Table B holds the same points as the rows below, measured another way and shuffled. Each row below is followed by which row of B it is.
B:
(18): [  5.3  13.3 -11.9 -14.7 -11.7  12.0   0.1   6.1  29.5 -21.7  20.3  34.1
 -22.9  -9.4   0.6  -0.8  -5.9  10.7 -15.9  10.3]
(44): [  9.5  15.6 -17.7  -2.3 -22.0   6.1   4.6   6.8  26.8 -25.6  29.8  25.2
 -22.8 -12.3   7.2  -9.4  -3.8  27.6  -3.2  14.6]
(47): [  8.3   6.7  -6.5 -13.8  -5.4   4.6  -0.5   8.0   8.9   0.9 -13.9  10.3
 -13.8  -6.7   7.9   5.5  -7.3   5.5 -10.9   5.9]
(57): [  1.2   7.9  -1.0  -6.8  -1.1   1.0  -0.6   4.7  -3.6  13.1 -41.7 -12.7
  -5.1  -9.5   7.8   8.4  -8.8  -4.4  -1.4  -0.9]
(34): [ 20.3   8.1   2.5 -15.2 -21.2  21.1 -12.2  10.1  28.6  -1.1 -11.6  45.9
 -34.0   2.4  22.4  39.0 -23.2   7.8 -27.2  12.0]
(45): [  9.6  15.9 -16.5   2.9 -22.8  -1.2   1.9  10.7  23.5 -19.6  12.9  17.4
 -17.8 -14.7  11.0  -5.1  -2.1  25.8  -1.0  14.8]
(74): [  5.1  13.3 -16.5   6.3 -25.7  -3.6   8.8   8.6  17.1 -22.6  13.3   8.1
 -16.2 -15.3   8.9 -10.1  -0.9  22.2   4.5  15.9]
(52): [  9.0  15.8 -21.5  -0.5 -32.4   9.7   8.7   7.7  32.3 -30.5  39.3  29.3
 -25.7 -13.8   6.1 -11.6  -8.0  25.0  -1.4  18.1]
(32): [-12.6  -3.6  23.7 -60.9  62.2   6.1 -14.7  -2.9 -19.2  36.7 -59.6   3.0
  -1.4  18.6 -25.3  18.1 -15.8 -61.7 -31.1 -39.5]
(71): [  0.8   7.5   6.1  -5.8  14.9   1.0  -7.1   5.1 -13.3  22.5 -50.7 -17.0
   0.0  -1.1   4.8  16.6  -4.6 -14.5  -1.6  -7.7]
(41): [  8.7  13.6 -16.5  -0.7 -28.3   5.7   3.4   9.4  25.4 -25.5  29.0  22.8
 -20.8 -13.2  11.4  -7.3  -5.4  25.1  -2.7  16.2]
(65): [  1.7   6.7  -2.8  -9.7   0.0   0.3   2.5   2.9   2.0  11.9 -39.9  -8.8
  -5.3  -5.1   8.5   8.0  -5.7  -7.7  -4.1   1.4]
(14): [  9.2  20.4 -24.8  21.7 -35.6  -4.8  10.8   7.7  31.3 -34.1  33.5  18.5
 -19.1 -23.1  10.2 -18.1  -0.4  37.4   8.6  24.5]
(75): [  3.0   6.6   2.7  -7.7  17.6  -7.8  -2.5   0.7 -13.5  22.1 -49.7 -18.6
   0.7  -2.6   1.0  13.2  -3.8 -13.7   0.1 -15.2]
(24): [  4.4  10.8 -11.6  -8.2 -13.7   4.4   6.2   2.9  16.0 -19.3  13.7  11.4
 -17.6  -8.7   2.1 -10.2  -1.4  11.2  -4.8   8.0]
(60): [ 14.9  17.4 -15.7  -3.9 -29.7  11.4   1.5   8.9  33.4 -26.9  30.9  33.3
 -27.9 -12.8  11.2  -0.5  -8.9  22.9  -7.5  20.0]
(35): [  2.8   9.2   1.2 -11.5  12.1   1.5  -4.9   6.1  -6.5  18.6 -47.2  -6.9
  -9.3  -4.9   5.1  19.2  -9.4  -9.0  -5.4  -4.5]
(42): [  8.1   6.2   8.0  -6.4   7.7  -1.3  -7.0   3.3 -11.4  23.4 -61.2 -11.6
  -9.7   3.3  11.6  28.1 -10.8 -12.9  -5.5  -4.9]
(64): [ -0.8  14.3  -7.5 -11.9  -1.0  -3.8   3.2  10.9   6.6  -5.4 -16.4   5.9
  -6.0 -13.1   1.0  -9.3  -1.7   2.5 -13.6   1.6]
(76): [  9.2  13.3 -19.9  -5.4 -17.4   5.6   7.0   8.1  31.6 -28.1  43.6  27.4
 -24.0 -15.2   2.7 -18.4   3.5  22.9  -6.8  17.5]
(28): [  1.0  12.5  -7.1  -3.6   1.3  -7.7   5.2   3.0  -7.5  10.7 -30.9 -20.0
  -5.1 -10.5   3.9  -0.8  -3.7  -1.9   6.5  -1.0]
(23): [  9.5  18.4 -18.1   0.2 -21.7  -1.5   3.0   8.6  24.5 -24.1  29.4  19.9
 -22.4 -16.0   5.6 -12.2  -4.0  22.8  -3.8  12.4]

[  0.3 -17.8   0.8 -31.9  -4.1  -2.5   3.8   0.4 -20.8   1.4  50.2   1.2
  -4.0   0.3   0.8  -6.5  -9.0   0.4] : (76)
[  5.4  -9.6   0.6 -21.8  -0.8   0.6   1.4   0.8  -0.9   0.2   8.7  -1.5
  -4.6  -0.5  -3.8  -4.5  -2.6  -5.4] : (47)
[  0.2 -16.1   0.6 -28.5  -0.2  -3.8   3.9   0.7 -16.8   1.0  48.2  -0.9
  -6.2   0.0   1.2  -4.6  -7.2  -1.3] : (23)
[ 6.2 -8.2  2.0  0.8  6.0 -4.6  0.0  0.6  9.4 -0.3  1.2 -4.4 -3.7 -0.5
  0.5 -0.9 -2.8 -8.8] : (28)
[ 21.6  26.1  -2.1  12.4 -26.3  32.3 -10.6  -4.0  42.4  -0.3 -88.8   8.8
  23.4   1.6 -12.3  -4.5  17.6 -18.7] : (32)
[  3.2 -17.0   0.7 -66.9  -5.2  -4.1   4.9   3.2 -11.4   0.2   8.9   0.0
  -8.6  -2.5 -14.8  -4.2  -4.4   1.2] : (34)
[  0.5 -22.7   1.5 -36.5  -1.2  -8.1   5.9   1.5 -24.0   1.4  53.4  -0.2
  -7.0   0.1  -0.1  -7.4 -11.3   2.4] : (52)
[  3.7 -11.5   0.0 -34.6  -8.7   1.1   2.5   0.3 -12.5   1.0  32.1   3.3
  -2.0   0.1  -4.3  -6.4  -3.9  -0.7] : (18)
[ 7.0 -7.2  1.8 -4.4  4.7 -4.5  0.8  1.1  9.3 -0.4 -7.2 -4.3 -5.1 -1.0
 -2.6 -1.2 -1.4 -8.2] : (57)
[ -1.6 -19.4   0.9 -35.1  -0.4  -6.2   4.9   1.3 -19.8   0.9  46.7  -1.2
  -7.8  -0.6  -0.1  -4.4  -8.2   0.7] : (41)
[  1.0 -19.7   1.5 -44.4  -2.9  -5.8   5.9   1.8 -20.9   1.2  46.7   0.2
  -7.2  -0.3  -3.2  -6.6  -9.8   2.5] : (60)
[  6.7  -2.3   1.0   3.3   1.6   2.6  -2.7   0.0  19.6  -0.6 -22.2  -3.4
   0.1  -0.9  -1.0   2.5   3.8 -10.1] : (75)
[ -0.4 -18.9   0.9 -21.5   4.2  -6.4   4.4   1.2 -12.4   0.7  41.2  -3.2
  -7.9  -0.3   2.4  -3.5  -6.7  -1.4] : (74)
[  9.2  -4.5   1.6  -9.2   2.1  -0.4  -0.6   1.0  13.5  -0.7 -14.3  -3.2
  -2.6  -1.1  -4.9  -1.0   0.5  -9.6] : (35)
[  6.7  -3.7   1.4 -12.5   4.7  -3.1  -0.7   1.6  18.9  -1.0 -24.2  -5.0
  -4.9  -2.0  -6.3   2.6   2.0  -9.2] : (42)
[  2.8 -13.9   0.3 -19.3  -2.5   0.7   1.5   0.0  -8.6   0.9  26.7  -0.1
  -2.2   0.4   0.7  -4.9  -3.2  -3.1] : (24)
[ -4.0 -26.1   1.6 -30.4   7.1 -12.7   6.2   1.7 -23.4   1.0  72.7  -3.9
 -13.1  -0.4   5.6  -3.4 -10.5   1.8] : (14)
[ 7.6 -7.0  0.7 -8.6 -0.8  1.7 -0.2  0.1  2.8  0.1 13.8 -1.4 -0.8  0.1
 -2.8 -3.7 -0.3 -8.0] : (64)
[ -0.6 -18.9   0.7 -34.6  -0.6  -5.4   4.0   0.9 -18.7   1.1  47.3  -1.0
  -6.3  -0.1   0.7  -5.3  -7.9   0.2] : (44)
[ 7.4 -8.7  1.6 -5.7  3.2 -2.1  0.3  1.0  9.0 -0.4 -5.3 -3.3 -3.6 -0.8
 -3.8 -2.3 -1.1 -8.2] : (65)
[  0.5 -18.1   0.8 -29.8   1.7  -6.2   4.5   1.5 -12.5   0.6  43.3  -2.6
  -8.2  -0.8  -0.4  -3.8  -5.6  -1.5] : (45)
[  7.3   0.5   1.2  -1.8   3.2  -2.3  -1.6   0.5  17.4  -0.8 -21.3  -4.5
  -0.9  -1.3  -3.1   2.3   1.9 -10.2] : (71)
